Here is a tiny trained network, its code and every weight. The questions are about switching its units off for an input and a class, where a switched-off unit gives its printed mean instead of its output.

import numpy as np


def w(rows, s, z=0):
    codes = np.array(rows[::2]) - 128.0
    scale = np.full(codes.shape[1], s)
    scale[-1] = z or s
    return codes * scale


def norm(h):
    return h / np.sqrt((h * h).mean(-1, keepdims=True) + 1e-5)


def f(y):
    return np.maximum(y, 0)


def log_softmax(a):
    a = a - a.max(-1, keepdims=True)
    return a - np.log(np.exp(a).sum(-1, keepdims=True))


def net(x, mask):
    res = np.array(x, float).reshape(1, 3) / 4 @ E
    u = 0
    for l in range(4):
        y = f(norm(res) @ A[l][:, :-1].T + A[l][:, -1])
        res = res + np.where(mask[u : u + 6], y, B[l][:, -1]) @ B[l][:, :-1]
        u += 6
    return log_softmax(norm(res)[-1] @ U[:, :-1].T + U[:, -1])


A, B = {}, {}
E = w([
[106,27,159,36,179,247,148,189,21],'x0',
[23,151,96,164,124,86,124,176,3],'x1',
[68,206,32,101,112,200,104,189,169],'x2',
],0.006)
A[0] = w([
[195,155,71,79,179,171,216,149,206,87],'0.n1',
[94,94,168,134,122,71,127,109,16,135],'0.n2',
[147,139,161,86,75,117,151,112,109,2],'0.n3',
[44,199,71,194,84,68,118,133,107,115],'0.n4',
[255,166,154,217,133,60,203,86,252,66],'0.n5',
[178,94,127,35,75,216,176,116,130,72],'0.n6',
],0.0086,0.0081)
B[0] = w([
[107,99,144,154,207,154,98,99,115,177],'0.n1',
[83,95,146,188,106,122,96,93,2,227],'0.n2',
[101,150,126,177,151,111,193,107,169,128],'0.n3',
[135,168,100,157,193,101,187,129,120,245],'0.n4',
[156,184,165,85,88,103,49,77,160,254],'0.n5',
[80,102,163,158,181,145,146,151,168,186],'0.n6',
],0.013,0.009)
A[1] = w([
[119,139,90,100,127,136,177,158,124,114],'1.n1',
[125,44,107,130,112,150,129,155,95,107],'1.n2',
[146,113,92,111,78,134,142,172,180,80],'1.n3',
[167,100,167,120,123,136,83,119,94,118],'1.n4',
[248,23,26,8,8,236,215,109,153,2],'1.n5',
[140,151,111,115,124,123,168,192,171,104],'1.n6',
],0.017,0.016)
B[1] = w([
[138,150,119,149,122,87,105,110,168,168],'1.n1',
[153,179,142,104,97,177,111,115,129,255],'1.n2',
[110,161,95,119,126,110,129,173,159,128],'1.n3',
[122,119,112,128,90,123,179,156,138,253],'1.n4',
[210,206,226,220,229,13,226,218,1,128],'1.n5',
[108,170,102,127,124,153,111,177,172,153],'1.n6',
],0.02,0.0057)
A[2] = w([
[219,10,98,67,197,66,144,109,69,3],'2.n1',
[84,139,87,145,197,110,122,144,101,117],'2.n2',
[81,134,112,163,79,57,112,117,111,118],'2.n3',
[171,150,114,94,180,132,144,122,216,150],'2.n4',
[134,133,95,124,180,163,163,157,197,120],'2.n5',
[106,90,156,136,128,188,56,158,140,100],'2.n6',
],0.014,0.016)
B[2] = w([
[14,195,252,129,25,177,197,43,74,128],'2.n1',
[139,177,120,169,171,121,148,162,90,215],'2.n2',
[132,75,119,94,163,130,138,108,184,220],'2.n3',
[101,127,112,115,128,112,50,170,155,255],'2.n4',
[73,80,122,128,160,123,112,187,187,195],'2.n5',
[99,107,153,82,112,152,197,120,113,190],'2.n6',
],0.016,0.0085)
A[3] = w([
[79,171,106,136,142,145,125,78,168,152],'3.n1',
[117,150,58,133,87,116,164,203,139,70],'3.n2',
[172,169,79,172,193,130,201,104,68,86],'3.n3',
[175,67,174,117,108,63,184,46,141,132],'3.n4',
[171,125,156,98,68,237,153,99,66,68],'3.n5',
[248,100,54,120,94,145,58,183,120,4],'3.n6',
],0.012,0.014)
B[3] = w([
[170,95,139,117,80,128,151,115,55,253],'3.n1',
[82,164,113,235,96,102,97,155,113,151],'3.n2',
[190,99,185,152,173,147,176,127,67,221],'3.n3',
[153,98,65,122,120,194,193,168,153,202],'3.n4',
[19,221,168,76,45,115,109,67,91,253],'3.n5',
[55,67,157,60,4,140,133,237,109,128],'3.n6',
],0.014,0.0064)
U = w([
[32,175,216,86,51,174,176,53,46,153],'0',
[70,214,57,217,193,68,72,221,144,128],'1',
[226,125,113,216,224,121,231,99,27,140],'2',
[211,113,112,205,127,220,59,83,142,2],'3',
[35,3,209,72,212,209,106,196,191,133],'4',
[207,205,148,45,67,42,11,33,232,176],'5',
[199,42,56,54,55,182,223,52,206,126],'6',
],0.017,0.016)

Each question gives the input, the list of numbers given to net, and the class t.
The units are the neurons (one row each of A and B). Each row of codes is followed by its name. A weight is (code - 128) times the scale printed after its matrix; where a second scale follows, it is the last column's (A, B and U).
mask holds one flag per neuron, layer by layer. A switched-off neuron (its flag False) gives its mean, the last column of its row in B, instead of its output. The means were averaged over made-up inputs and are rounded, as every weight is.
A unit's drop is (log p(t) with every unit on - log p(t) with that unit switched off) / (log p(t) with every unit on - log p(t) with every unit switched off).
The circuit of an input: a set's keep is (log p(t) with only the set's units on - log p(t) with every unit switched off) / (log p(t) with every unit on - log p(t) with every unit switched off). Starting from the 12 units with the biggest drops (on a tie, the unit counted first), units are removed one at a time, each time the one whose removal leaves the highest keep (on an exact tie, the one counted first), for as long as the keep stays at least 0.8.
circuit, biggest first: the units of the circuit, biggest drop first
k most important neurons: the k neurons with the biggest drops, biggest first
top k neurons in layer l: the k neurons of layer l with the biggest drops, biggest first
drop when u is switched off: that unit's drop, to one decimal
input [4,-6,-3], class 4: circuit, biggest first => 0.n2
input [-5,3,-5], class 6: circuit, biggest first => 3.n4, 2.n3
input [6,0,4], class 4: top 3 neurons in layer 0 => 0.n2, 0.n6, 0.n4
input [-1,-4,-7], class 5: 3 most important neurons => 0.n5, 0.n2, 2.n6
input [1,0,3], class 1: 2 most important neurons => 0.n2, 2.n2
input [2,-2,8], class 4: 3 most important neurons => 0.n2, 0.n4, 0.n1
input [-8,4,-7], class 6: 4 most important neurons => 3.n4, 0.n5, 2.n3, 2.n4
input [-2,-3,6], class 1: 2 most important neurons => 0.n2, 1.n2
input [-4,5,-7], class 2: top 2 neurons in layer 0 => 0.n4, 0.n2
input [1,-6,-3], class 5: 3 most important neurons => 0.n2, 0.n5, 2.n4
input [6,7,7], class 2: 2 most important neurons => 1.n1, 2.n4
input [2,-5,-6], class 6: 3 most important neurons => 0.n4, 1.n4, 3.n4
input [-4,4,-8], class 6: 2 most important neurons => 2.n3, 3.n4
input [-1,-3,-1], class 5: circuit, biggest first => 0.n5
input [0,-1,4], class 1: top 2 neurons in layer 2 => 2.n2, 2.n3
input [0,-1,-2], class 6: drop when 3.n4 is switched off => 0.1
input [1,1,3], class 1: drop when 0.n2 is switched off => 1.9
input [-1,-2,-5], class 6: drop when 3.n4 is switched off => 0.4
